Where the symbols take the states:
g: tufo->luve, novi->tuvi, luve->duke, neru->dito, pape->mefi, nisu->vaza, garo->lako, riru->rasi, zudi->niko, bisa->mite, kofu->tesu, dito->vuni, zudo->vedo, giro->veko, keku->veli, tedu->kena, sela->ragu, bigu->monu, zele->novi, zedu->nevu, pusa->ledu, duke->ninu, veta->bema, veli->nupe, ninu->zivo, zilo->neru, sigu->logi, bupo->dade, vipu->dale, kuve->sivu, guni->bavi, kape->subu, malu->kove, nupe->nida, vaza->vifu, kire->vipu, seva->buri, zevi->nima, logi->meza, ragu->zetu, rima->gami, kove->dogo, fena->peba, niko->diri, mili->rige, vedo->vina, zuso->kire, buri->tedu, vige->raku, tulu->bisa, monu->tiza, sivu->sigu, vina->rima, mefi->zudo, gubu->bupo, mite->fena, subu->sela, meza->vugi, tiza->fezu, futi->pidu, bavi->mili, fike->soru, sidi->zevi, gami->pusa, buna->fosa, kena->zedu, rige->zele, peba->malu, sabo->kofu, vuni->duku, raku->pape, nima->veta, soru->lipa, dogo->sidi, pidu->riru, vifu->gubu, tozi->zuso, diri->lafi, vebu->sabo, zivo->garo, tuvi->zilo, veko->tozi, tesu->zudi, dade->kape, zetu->vebu, bema->futi, dale->nisu, lako->vige, vugi->kufo, mesu->seva, lafi->tulu, gava->bigu, fezu->guni, kufo->fike, rasi->kuve, duku->keku, nida->giro, nevu->buna, ledu->gava, lipa->mesu, fosa->tufo
j: tufo->lako, novi->duku, luve->vige, neru->nupe, pape->gami, nisu->kape, garo->zudo, riru->meza, zudi->mite, bisa->dogo, kofu->tulu, dito->nida, zudo->ledu, giro->dale, keku->tozi, tedu->tufo, sela->tesu, bigu->mili, zele->vuni, zedu->duke, pusa->fezu, duke->raku, veta->kuve, veli->zuso, ninu->pape, zilo->veli, sigu->soru, bupo->zetu, vipu->bupo, kuve->kufo, guni->tuvi, kape->sabo, malu->veta, nupe->kire, vaza->subu, kire->gubu, seva->buna, zevi->riru, logi->lipa, ragu->zudi, rima->monu, kove->bema, fena->zevi, niko->fena, mili->neru, vedo->gava, zuso->vifu, buri->fosa, vige->vina, tulu->kove, monu->rige, sivu->fike, vina->bigu, mefi->pusa, gubu->ragu, mite->sidi, subu->kofu, meza->mesu, tiza->zele, futi->sigu, bavi->zilo, fike->tedu, sidi->pidu, gami->tiza, buna->zivo, kena->luve, rige->dito, peba->nima, sabo->lafi, vuni->giro, raku->rima, nima->rasi, soru->kena, dogo->futi, pidu->logi, vifu->sela, tozi->vaza, diri->peba, vebu->diri, zivo->mefi, tuvi->keku, veko->nisu, tesu->bisa, dade->vebu, zetu->niko, bema->sivu, dale->dade, lako->vedo, vugi->seva, mesu->nevu, lafi->malu, gava->bavi, fezu->novi, kufo->buri, rasi->vugi, duku->veko, nida->vipu, nevu->ninu, ledu->guni, lipa->zedu, fosa->garo
r: tufo->nevu, novi->mili, luve->buna, neru->novi, pape->lako, nisu->kire, garo->duke, riru->bema, zudi->sabo, bisa->diri, kofu->zetu, dito->tuvi, zudo->raku, giro->veli, keku->dito, tedu->mesu, sela->dade, bigu->pusa, zele->bavi, zedu->buri, pusa->vina, duke->fosa, veta->sidi, veli->vuni, ninu->tufo, zilo->zele, sigu->rasi, bupo->vaza, vipu->tozi, kuve->pidu, guni->monu, kape->gubu, malu->mite, nupe->duku, vaza->vipu, kire->veko, seva->soru, zevi->kove, logi->kuve, ragu->kape, rima->zudo, kove->fena, fena->tulu, niko->kofu, mili->fezu, vedo->pape, zuso->giro, buri->lipa, vige->zivo, tulu->niko, monu->ledu, sivu->riru, vina->mefi, mefi->vige, gubu->nisu, mite->lafi, subu->bupo, meza->sivu, tiza->gava, futi->nima, bavi->tiza, fike->meza, sidi->malu, gami->vedo, buna->kena, kena->seva, rige->guni, peba->bisa, sabo->ragu, vuni->zilo, raku->garo, nima->dogo, soru->vugi, dogo->peba, pidu->veta, vifu->dale, tozi->nida, diri->tesu, vebu->sela, zivo->luve, tuvi->rige, veko->nupe, tesu->vebu, dade->vifu, zetu->subu, bema->zevi, dale->zuso, lako->ninu, vugi->sigu, mesu->fike, lafi->zudi, gava->gami, fezu->bigu, kufo->logi, rasi->futi, duku->neru, nida->keku, nevu->tedu, ledu->rima, lipa->kufo, fosa->zedu
t: tufo->fosa, novi->zele, luve->tufo, neru->zilo, pape->raku, nisu->dale, garo->zivo, riru->pidu, zudi->tesu, bisa->tulu, kofu->sabo, dito->neru, zudo->mefi, giro->nida, keku->duku, tedu->buri, sela->subu, bigu->gava, zele->rige, zedu->kena, pusa->gami, duke->luve, veta->nima, veli->keku, ninu->duke, zilo->tuvi, sigu->sivu, bupo->gubu, vipu->kire, kuve->rasi, guni->fezu, kape->dade, malu->peba, nupe->veli, vaza->nisu, kire->zuso, seva->mesu, zevi->sidi, logi->sigu, ragu->sela, rima->vina, kove->malu, fena->mite, niko->zudi, mili->bavi, vedo->zudo, zuso->tozi, buri->seva, vige->lako, tulu->lafi, monu->bigu, sivu->kuve, vina->vedo, mefi->pape, gubu->vifu, mite->bisa, subu->kape, meza->logi, tiza->monu, futi->bema, bavi->guni, fike->kufo, sidi->dogo, gami->rima, buna->nevu, kena->tedu, rige->mili, peba->fena, sabo->vebu, vuni->dito, raku->vige, nima->zevi, soru->fike, dogo->kove, pidu->futi, vifu->vaza, tozi->veko, diri->niko, vebu->zetu, zivo->ninu, tuvi->novi, veko->giro, tesu->kofu, dade->bupo, zetu->ragu, bema->veta, dale->vipu, lako->garo, vugi->meza, mesu->lipa, lafi->diri, gava->ledu, fezu->tiza, kufo->vugi, rasi->riru, duku->vuni, nida->nupe, nevu->zedu, ledu->pusa, lipa->soru, fosa->buna
q: tufo->tedu, novi->fezu, luve->kena, neru->mili, pape->ninu, nisu->veko, garo->fosa, riru->zevi, zudi->ragu, bisa->tesu, kofu->subu, dito->rige, zudo->garo, giro->vuni, keku->tuvi, tedu->fike, sela->vifu, bigu->vina, zele->tiza, zedu->lipa, pusa->mefi, duke->zedu, veta->malu, veli->zilo, ninu->nevu, zilo->bavi, sigu->futi, bupo->vipu, vipu->nida, kuve->veta, guni->ledu, kape->nisu, malu->lafi, nupe->neru, vaza->tozi, kire->nupe, seva->vugi, zevi->fena, logi->pidu, ragu->gubu, rima->raku, kove->tulu, fena->niko, niko->zetu, mili->bigu, vedo->lako, zuso->veli, buri->kufo, vige->luve, tulu->kofu, monu->rima, sivu->bema, vina->vige, mefi->zivo, gubu->kire, mite->zudi, subu->vaza, meza->riru, tiza->gami, futi->dogo, bavi->gava, fike->sivu, sidi->mite, gami->pape, buna->seva, kena->soru, rige->monu, peba->diri, sabo->kape, vuni->zele, raku->duke, nima->peba, soru->sigu, dogo->bisa, pidu->sidi, vifu->zuso, tozi->keku, diri->vebu, vebu->dade, zivo->buna, tuvi->guni, veko->duku, tesu->sela, dade->dale, zetu->bupo, bema->kove, dale->giro, lako->tufo, vugi->rasi, mesu->meza, lafi->sabo, gava->vedo, fezu->pusa, kufo->kuve, rasi->nima, duku->novi, nida->dito, nevu->mesu, ledu->zudo, lipa->logi, fosa->buri

The rows follow the links: the fewer symbols apart two states are, the more alike their rows tend to be.

Named rows; a name shown again gets a slightly different row:
bavi
 377  -521    66  -655  -722   128   567  -573   195   343   -17  -343   251  -112   733    23   221    62  -316   -17   419  -439    33   421   364   548    20   474   169   287  -996   344   123  -208   -76     2  -431   482   401   398  -301
gami
  19  -497   343     1  -606   239   225   226  -253     6   784  -241   156   282   257    29   549  -344   102   317  1024   -54  -181  -320   612   598  -319   400    -1  -224  -157   135   155  -518  -459   266   429   595  -300   508  -462
giro
 803   350   433  -491  -285  -221  -201  -342   346   215  -343   343   193  -477    90  -275  -264   -52  -108   -10   408  -524   363   843     9   287  -407  -204  -209   372  -946    91   299   -68   610  -714  -526   -52   363  -247   -36
nupe
 803   256   560  -338  -343  -282  -198  -331   270    81  -108   510   141  -206   312  -133    51  -308   -24    53   648  -411   432   831    86   141  -609  -214  -360   213  -812    45   375   -50   462  -818  -535    72   437  -150    -7
nima
 -390    487   -419    151    785    -54   -341    203    102    -46   -481      1   -274   -138   -621   -461   -708    462      1   -330  -1144     45   -247    162   -581   -365    357   -296    239   -108    581   -140   -244     24    368     59    211   -638   -277   -282    100
garo
-396  -493    56   -58  -211   -13   159   -76    82  -264   558   -62  -229   658   609  -727    47   -53  -218  -108    54  -136  -595   683   266   322  -211   443   453  -783   427   100    83  -677  -372   234   -49   -89   -74   766  -796
zudo
  16  -657   170  -354  -616   394   141   244  -281   -98   293  -510    69   170   193  -236    95    79  -225   388   599  -117  -386   -71   378   880   -21   410   195  -312     8   177    62  -573  -278   645   572   296  -325   681  -901
fezu
 187  -443    16  -405  -637   -62   507  -508   318   318   433  -165   150    51   686  -156   330  -111  -148  -122   461  -479  -129   523   461   492  -199   647   226   150  -952   328   202  -449  -229  -129  -450   551   284   429  -175
pape
  -83   -591    119   -458   -515    330    146     46   -117   -109    216   -494     -1    226    326   -499    -71    219   -294    203    272   -225   -551    283    331    764     28    467    382   -410    113    237     -8   -706   -198    576    385    105   -235    752  -1004
vige
-233  -509    35  -246  -293   137   140   -72    42  -184   309  -275  -173   407   424  -781  -139   160  -351   -32    77  -229  -659   612   344   592   -64   434   465  -628   215   226    25  -738  -218   403   143    16   -96   792  -969
kove
-338   754  -212   430   868  -333  -400    52   207  -213  -213   497  -308    68  -384  -338  -402   109   118  -390  -918   108    -4   353  -479  -707    34  -419    11  -169   621  -292   -97   211   285  -421  -202  -677   -34  -421   448
kufo
-1040    -61   -634    493    572   -147    250    -46    116      1    644   -144   -297    471     42   -292     48     74    110   -596   -879    201   -639   -103    -86   -399    269    401    549   -376    654    -43   -254   -256   -482    173    -31    -83   -288    204    291
kofu
 210   461  -330  -190   401   -49   -18  -373   252   315  -903   -58    66  -597  -350   332  -447   368   -41  -238  -751   -56   429   -60  -493  -378   459  -279  -113   650  -426    53  -173   641   467  -225  -316  -281   285  -619   575
novi
 728  -562   369  -630  -872   241   269  -303  -136    37  -359  -275   315  -231   586   405   280   -25  -322   487   799  -169   503   -25   293   523   -37   194  -295   323  -765   251   203   179    47   195  -172   365   411   240  -429
dale
 872   456   318  -456  -123   116  -338    85   -40   319  -649   -27   315  -816  -641   228  -388   168    69   313   389  -203   512   -64  -169   402   -74  -409  -423   714  -797    50   113   196   627  -348   220    79   -15  -542    67
vipu
 905   382   338  -531  -176    98  -313   -18    70   338  -691    13   313  -807  -504   133  -475   213    25   254   327  -341   446    98  -162   440   -51  -360  -303   684  -857    98   122   123   683  -369   123    21    50  -481   -26
tiza
 107  -465    82  -314  -626  -105   474  -457   256   336   628  -132   201   167   696   -99   420  -209   -27  -141   567  -485  -183   401   525   509  -323   607   288    77  -837   304   209  -505  -317  -216  -399   639   213   472  -121
veko
 850   332   384  -579  -178  -187  -253  -338   341   256  -474   240   181  -526    -3  -257  -406    81  -115    -5   295  -546   320   833   -98   340  -292  -204  -186   478  -987    97   248   -56   633  -683  -381   -14   293  -292  -129
luve
-510  -465   185   336  -185   -46    74   172  -172  -524   754   139  -280   803   574  -331   431  -368   -50    55   317   235  -378   108   288   -80  -280   198   148  -914   868   -85    50  -334  -581   303    36   -28   -95   621  -455
pusa
  -1  -516   336    46  -641   142   213   199  -186    74   843  -155   186   347   330    30   585  -372    96   249   989   -70  -239  -227   655   576  -458   426    53  -226  -225   116   132  -529  -461    88   338   668  -234   479  -273
lafi
 155   386   -54   277   463    17  -297   193  -155  -172  -769   194   -39  -279  -439   588  -120    27    90   173  -392   446   575  -556  -464  -705   311  -619  -454   298   389  -241  -108   844   280   -28   -13  -437   148  -585   523
sigu
-836   204  -398   729   617   -56    29   482  -148   -82   619    23  -267   350  -447   -25   110   -48   378  -311  -480   408  -442  -569  -104  -488   147    49   246  -398   927  -161  -250   -81  -382   182   426   -41  -536   -56   426
nida
 826   295   524  -409  -289  -303  -196  -339   349   165  -174   492   194  -330   198  -240  -116  -171   -69    45   515  -465   425   913    83   228  -542  -222  -274   251  -885    35   328   -99   509  -825  -480    42   402  -182   -47
vifu
 676   541   324   -81    -2   -37  -315   242   -76   294  -280   177   358  -672  -749   466   -37  -106   310   219   514   -91   575  -382   -78   118  -193  -429  -514   707  -686   -69   104   310   477  -490   233   238   -61  -693   504
vaza
 753   544   309  -173   -81    43  -315   196  -111   287  -414    97   382  -746  -731   447  -150   -18   282   313   536  -103   559  -370  -105   204  -143  -484  -508   715  -729    -1   120   275   532  -358   236   159   -48  -688   411
sidi
 -354    614   -358    233    792   -214   -346     70    234   -106   -327    274   -300    -53   -524   -484   -650    290     80   -398  -1100     66   -213    337   -546   -531    211   -294    159   -172    552   -243   -152     97    303   -214    -72   -680    -86   -357    272
vugi
-1016     20   -560    624    603   -179    241    116     73     36    729    -64   -269    463    -85   -254     96     36    206   -561   -777    171   -672   -204    -57   -452    132    312    492   -433    742   -136   -277   -217   -486    175     51    -50   -341    148    370
tulu
  85   404   -48   396   500   -57  -305   239  -163  -289  -631   314   -40  -183  -406   549   -96   -53   142   155  -304   491   535  -511  -454  -729   216  -693  -471   192   487  -297  -110   805   313  -105   -12  -370   112  -659   539
peba
-216   694   -53   612   754  -377  -424   119    95  -309  -173   590  -276    84  -387   -23  -211   -94   200  -253  -613   309   167    59  -469  -847   -57  -541  -165  -180   677  -377   -22   395   240  -410  -163  -544    60  -535   585
nevu
-517  -693   -58   291  -138   270   216   300  -415  -514   284  -210  -222   595   451   169   421  -164  -163   259   128   478  -208  -468   196  -106   188   158    89  -691  1027  -100  -107    38  -574   775   310   -43  -127   588  -509

Each walk starts at a row. The symbols on each line, taken left to right, move it on to the next state.
Each answer is a row, close to the row of the state it stands for.
-516  -619    22   359  -180   227   154   299  -386  -538   444  -142  -229   659   493    28   466  -284  -152   257   228   492  -224  -353   205  -152    53   114    21  -705   988  -153   -53   -46  -622   690   291   -60   -81   597  -505
t r g j g	-518  -419   108   298  -192   -76    87    61   -85  -441   732   118  -252   789   642  -380   367  -298   -87    29   252   155  -454   311   267   -64  -316   301   286  -871   783   -74    82  -476  -527   206   -33   -80   -38   680  -511
j q q t g	-567  -677  -187   269  -136   328   218   231  -413  -470   144  -321  -203   545   420   139   371     4  -240   267   -62   537  -238  -467   107   -94   315   205    86  -645   981   -32  -193    35  -594   902   336   -90   -97   579  -462
-796  -566  -601    62   127   249   396  -120   -29  -160    18  -554  -307   399   292  -104   -18   356  -279  -187  -817   245  -497  -270   -40  -136   655   410   482  -414   748   126  -300   -43  -443   830   100  -145   -44   516  -302
g j g q r	-848  -425  -702    68   253   180   402  -196    -4   -23    85  -490  -283   391   279  -200   -68   335  -252  -299  -925   157  -519  -141   -65  -186   587   446   583  -317   654   129  -298  -115  -453   717   -33  -187   -56   476  -240
j t r q r	-902   168  -463   700   629  -102    54   357   -19   -40   762    17  -225   413  -322  -135   145   -90   354  -381  -594   307  -542  -448   -40  -435    90   156   299  -434   805  -244  -266  -160  -453   135   297   -22  -432   -31   443
 875   347   347  -582  -205   -30  -283  -224   246   311  -672   106   239  -696  -285  -115  -505   241   -88   108   207  -466   422   499  -129   428   -81  -256  -245   565  -940   113   207    38   738  -481  -143   -69   202  -342   -95
r t j t j	 604   608   335    50    75   -94  -261   208   -21   339  -137   233   327  -543  -670   466   -53  -114   408    97   466   -81   529  -405   -76   -14  -227  -430  -478   705  -698  -107    88   347   406  -615   133   261   -92  -763   645
r q g	 843   373   362  -577  -213  -147  -253  -273   246   221  -599   126   204  -640  -170  -178  -503   149   -89    84   207  -515   380   662  -116   395  -234  -236  -213   501  -962   135   242    13   684  -517  -287   -66   267  -349   -84
-1001     92   -530    703    603   -190     71    215     30    -13    759    -15   -242    470   -165   -157    107    -68    311   -483   -627    282   -605   -298    -66   -475    127    244    386   -444    766   -198   -221   -223   -525    151    162    -60   -414     21    444
r j q t	-701   217  -311   674   572    86  -159   600  -280  -110   316  -124  -192   185  -656    24   -78    63   309   -76  -487   486  -382  -750  -172  -351   252  -105   119  -251   922  -266  -228    -2  -268   364   657  -107  -603  -124   277
j t g j	-699  -613  -586    40    62   352   389   -42  -194  -247   -47  -507  -243   377   336   -11    51   305  -349     4  -695   282  -415  -365    -9   -78   652   354   406  -417   769   116  -270     0  -509   885   190  -165   -71   515  -409
 856  -356   607  -349  -776   122    86   -95  -224  -106  -177   136   288  -127   441   497   440  -333  -148   569  1111   -11   625   -71   286   356  -337  -144  -539   192  -536   116   316   286    50   -58  -150   371   402    77  -271
q q r q	 -61  -645   160  -382  -566   405   167   148  -236   -80   188  -534    16   169   247  -418    16   193  -219   321   461  -138  -471   101   368   866    20   390   260  -413    80   231    82  -640  -253   631   506   132  -284   742  -998
r q r r	-614  -688  -294   139   -76   342   264   155  -359  -394    38  -403  -206   473   366    83   241   105  -277   237  -208   486  -324  -485    79  -102   459   260   168  -535   943     8  -215    80  -565   966   302  -114  -107   623  -519
 -347    560   -365    199    824   -163   -383     52    175    -95   -401    113   -289    -69   -567   -459   -691    427      3   -367  -1108     39   -282    267   -564   -413    269   -283    240   -118    574   -160   -222     25    410    -92     37   -653   -176   -306    178
q r r q j	 219   307  -211    46   418    58  -191    -9  -122   -36  -966    52    45  -519  -438   610  -271   218   -11    83  -554   347   541  -492  -476  -509   462  -573  -357   515    77  -124  -174   833   409    13   -97  -334   234  -617   499
r q r q t	 870   347   332  -596  -216    46  -279  -103   168   273  -704   -34   278  -767  -420   -29  -471   229   -58   163   265  -414   387   268  -137   448  -115  -302  -304   667  -902    91   133    90   710  -380   -25   -20   143  -486   -64
-683  -714  -417   106   -66   396   323    71  -291  -307   -78  -529  -212   419   378    59   120   210  -310   153  -469   394  -353  -468    23   -90   568   289   362  -492   880    12  -264   -18  -517   947   222  -107   -89   559  -494
j j	-295  -493     8  -202  -267    57   144   -79    69  -239   462  -194  -198   549   514  -783   -86    59  -304   -99    27  -193  -640   693   261   453  -152   456   440  -701   261   162    74  -726  -332   331    21   -81   -71   801  -842
g q r q r	 -975   -213   -677    252    420     11    316   -167    173      9    359   -288   -303    433    185   -314    -54    269    -70   -561  -1049     99   -645     -1    -75   -361    434    545    622   -343    616     81   -276   -245   -481    391    -94   -130   -157    315     84
 543   674   248   119   159  -231  -291   119    86   340   -83   346   308  -513  -615   425    -6  -259   485     6   411   -87   523  -352  -100  -116  -306  -364  -434   687  -704   -98   109   350   340  -693    32   243   -26  -755   785
g t t r	 824   393   354  -306   -76    90  -314   158   -66   279  -532    10   336  -748  -645   366  -278    87   193   314   419  -185   495  -241  -110   323  -118  -441  -485   687  -815    17    83   242   590  -354   281   143   -41  -603   244
r q t	 805   164   612  -247  -442  -296  -184  -232   169     4   -23   522   185  -188   364    14   177  -389    54   129   840  -329   508   676   183   135  -665  -227  -424   182  -724     1   410    21   315  -733  -522   108   421  -165    15
 744  -455   573  -466  -845   195   114  -121  -208   -64  -242   -52   285  -200   495   513   407  -237  -223   556  1060   -22   582   -84   272   367  -254   -75  -428   244  -618   171   251   282    29    46  -165   391   390   121  -323
r q t t q	  53  -569   297  -179  -702   343   191   276  -359    -7   503  -414   118   227   105   -58   364  -138   -33   456   874   -84  -301  -307   556   776  -177   337   119  -272   -56   164    49  -481  -407   517   614   437  -315   583  -769
q j j j q	  20  -396   231  -127  -657   -59   426  -164    90   230   937   -37   198   279   590   -66   559  -362    53   -98   785  -311  -270   225   623   464  -422   576   199  -104  -588   179   245  -535  -438  -164  -136   667     2   474   -83
  -8  -464   295   -13  -614    17   321   107  -115   114   977   -90   183   318   418    22   617  -428   175   126   989  -138  -253  -116   638   532  -425   478    87  -174  -395   110   199  -507  -471   -21   149   701  -160   441  -172
q r r r r	-524  -533    48   362  -176    99   131   258  -296  -561   557    20  -237   733   525     5   452  -305  -100   244   305   433  -279  -264   238  -138   -87   158    70  -802   973  -114   -54  -156  -623   577   209   -23   -71   629  -441
q r t g	 -883   -374   -721    146    365    109    368   -180    120    -27    246   -359   -279    378    253   -267   -104    309   -189   -391  -1024    141   -609    -40   -105   -249    555    444    621   -348    617    102   -292   -199   -483    551    -46   -141   -106    403    -62
